Here is a tiny trained network, its code and every weight. The questions are about switching its units off for an input and a class, where a switched-off unit gives its printed mean instead of its output.

import numpy as np


def w(rows, s, z=0):
    codes = np.array(rows[::2]) - 128.0
    scale = np.full(codes.shape[1], s)
    scale[-1] = z or s
    return codes * scale


def norm(h):
    return h / np.sqrt((h * h).mean(-1, keepdims=True) + 1e-5)


def f(y):
    return y / 2 * (1 + np.tanh(0.7978845608 * (y + 0.044715 * y**3)))


def log_softmax(a):
    a = a - a.max(-1, keepdims=True)
    return a - np.log(np.exp(a).sum(-1, keepdims=True))


def net(x, mask):
    res = np.array(x, float).reshape(1, 3) / 4 @ E
    u = 0
    for l in range(2):
        y = f(norm(res) @ A[l][:, :-1].T + A[l][:, -1])
        res = res + np.where(mask[u : u + 7], y, B[l][:, -1]) @ B[l][:, :-1]
        u += 7
    return log_softmax(norm(res)[-1] @ U[:, :-1].T + U[:, -1])


A, B = {}, {}
E = w([
[156,177,115,165,210,162,67,104,76,148],'x0',
[213,80,104,107,102,126,143,54,103,171],'x1',
[76,138,3,125,158,93,46,159,125,124],'x2',
],0.0049)
A[0] = w([
[98,172,50,157,138,145,137,105,71,195,48],'0.n0',
[196,167,218,212,160,183,182,157,93,54,52],'0.n1',
[113,199,170,188,149,142,149,165,118,90,59],'0.n2',
[182,91,150,206,174,165,65,82,49,142,103],'0.n3',
[169,139,67,147,205,175,3,60,63,154,5],'0.n4',
[218,16,52,91,95,98,190,56,99,132,51],'0.n5',
[128,65,241,136,50,136,239,129,184,118,2],'0.n6',
],0.0034,0.0043)
B[0] = w([
[194,90,149,93,94,96,203,145,155,89,110],'0.n0',
[58,182,191,64,138,197,121,79,172,197,188],'0.n1',
[93,45,150,186,93,158,83,112,167,168,121],'0.n2',
[147,191,81,71,137,75,160,80,153,177,218],'0.n3',
[214,127,107,126,105,25,252,150,119,108,216],'0.n4',
[71,95,145,196,74,182,27,98,119,164,224],'0.n5',
[168,144,190,72,122,22,210,150,46,34,250],'0.n6',
],0.0044,0.002)
A[1] = w([
[168,85,99,130,108,149,96,102,137,159,87],'1.n0',
[92,119,118,132,118,140,102,104,141,128,165],'1.n1',
[48,130,81,140,122,93,112,204,142,85,27],'1.n2',
[79,122,75,140,138,105,98,195,137,73,6],'1.n3',
[181,152,178,128,104,174,166,123,113,108,234],'1.n4',
[102,115,202,120,102,145,173,167,144,77,102],'1.n5',
[2,158,109,121,151,118,97,212,178,104,164],'1.n6',
],0.0081,0.0019)
B[1] = w([
[77,115,105,165,111,151,71,146,112,73,155],'1.n0',
[147,140,134,132,98,138,141,74,92,189,140],'1.n1',
[176,118,202,1,125,188,102,118,189,171,220],'1.n2',
[171,128,164,32,109,139,156,91,190,175,204],'1.n3',
[52,126,110,113,147,87,127,158,158,111,208],'1.n4',
[162,95,103,165,147,82,134,131,89,71,203],'1.n5',
[188,119,90,172,97,193,112,170,130,150,254],'1.n6',
],0.0083,0.0075)
U = w([
[198,190,22,130,204,36,119,97,85,132,143],'0',
[182,70,150,171,133,159,116,209,143,54,60],'1',
[64,71,179,122,107,6,179,151,109,30,182],'2',
[86,128,93,109,130,147,146,148,123,124,2],'3',
[104,186,140,240,157,203,102,193,128,168,99],'4',
[64,57,71,151,44,126,27,57,83,130,141],'5',
[209,123,129,14,84,192,92,157,190,197,163],'6',
[32,187,196,87,213,135,135,59,156,186,137],'7',
],0.012,0.0058)

Each question gives the input, the list of numbers given to net, and the class t.
The units are the neurons (one row each of A and B). Each row of codes is followed by its name. A weight is (code - 128) times the scale printed after its matrix; where a second scale follows, it is the last column's (A, B and U).
mask holds one flag per neuron, layer by layer. A switched-off neuron (its flag False) gives its mean, the last column of its row in B, instead of its output. The means were averaged over made-up inputs and are rounded, as every weight is.
A unit's drop is (log p(t) with every unit on - log p(t) with that unit switched off) / (log p(t) with every unit on - log p(t) with every unit switched off).
The circuit of an input: a set's keep is (log p(t) with only the set's units on - log p(t) with every unit switched off) / (log p(t) with every unit on - log p(t) with every unit switched off). Starting from the 12 units with the biggest drops (on a tie, the unit counted first), units are removed one at a time, each time the one whose removal leaves the highest keep (on an exact tie, the one counted first), for as long as the keep stays at least 0.8.
circuit, biggest first: the units of the circuit, biggest drop first
most important unit: the unit with the biggest drop
k most important neurons: the k neurons with the biggest drops, biggest first
top k neurons in layer l: the k neurons of layer l with the biggest drops, biggest first
drop when u is switched off: that unit's drop, to one decimal
input [8,-4,-4], class 7: circuit, biggest first : 1.n6
input [6,-7,-5], class 4: 2 most important neurons : 1.n2, 1.n3
input [5,-2,2], class 0: circuit, biggest first : 0.n4, 1.n2
input [3,-2,-4], class 7: 2 most important neurons : 0.n1, 1.n6
input [5,7,-1], class 0: top 2 neurons in layer 0 : 0.n3, 0.n4
input [3,3,7], class 0: circuit, biggest first : 0.n4, 1.n2
input [3,-3,-6], class 7: top 3 neurons in layer 0 : 0.n1, 0.n4, 0.n0
input [4,4,-3], class 7: circuit, biggest first : 1.n6, 1.n4
input [-4,5,-2], class 2: 2 most important neurons : 0.n6, 1.n6
input [8,-5,-4], class 7: top 3 neurons in layer 0 : 0.n3, 0.n1, 0.n5
input [7,-4,0], class 0: 2 most important neurons : 1.n2, 0.n4
input [1,3,1], class 5: top 2 neurons in layer 0 : 0.n5, 0.n6
input [5,6,0], class 0: 2 most important neurons : 0.n4, 1.n2
input [8,-6,-7], class 7: top neuron in layer 0 : 0.n1
input [0,-8,-5], class 1: 2 most important neurons : 1.n5, 1.n6
input [8,8,-5], class 0: top 2 neurons in layer 1 : 1.n2, 1.n3
input [7,1,-4], class 7: 3 most important neurons : 1.n6, 1.n5, 0.n1
input [-2,3,-1], class 2: 2 most important neurons : 0.n6, 1.n6
input [1,5,-4], class 5: top 2 neurons in layer 0 : 0.n5, 0.n4
input [0,4,4], class 5: 2 most important neurons : 1.n0, 0.n5
input [5,8,7], class 0: most important unit : 0.n4
input [4,-8,-3], class 4: drop when 1.n3 is switched off : 0.2
input [-4,5,0], class 5: drop when 0.n5 is switched off : 0.3
input [-2,-8,-4], class 1: drop when 1.n6 is switched off : 0.4
input [6,5,-2], class 0: drop when 1.n2 is switched off : 0.4
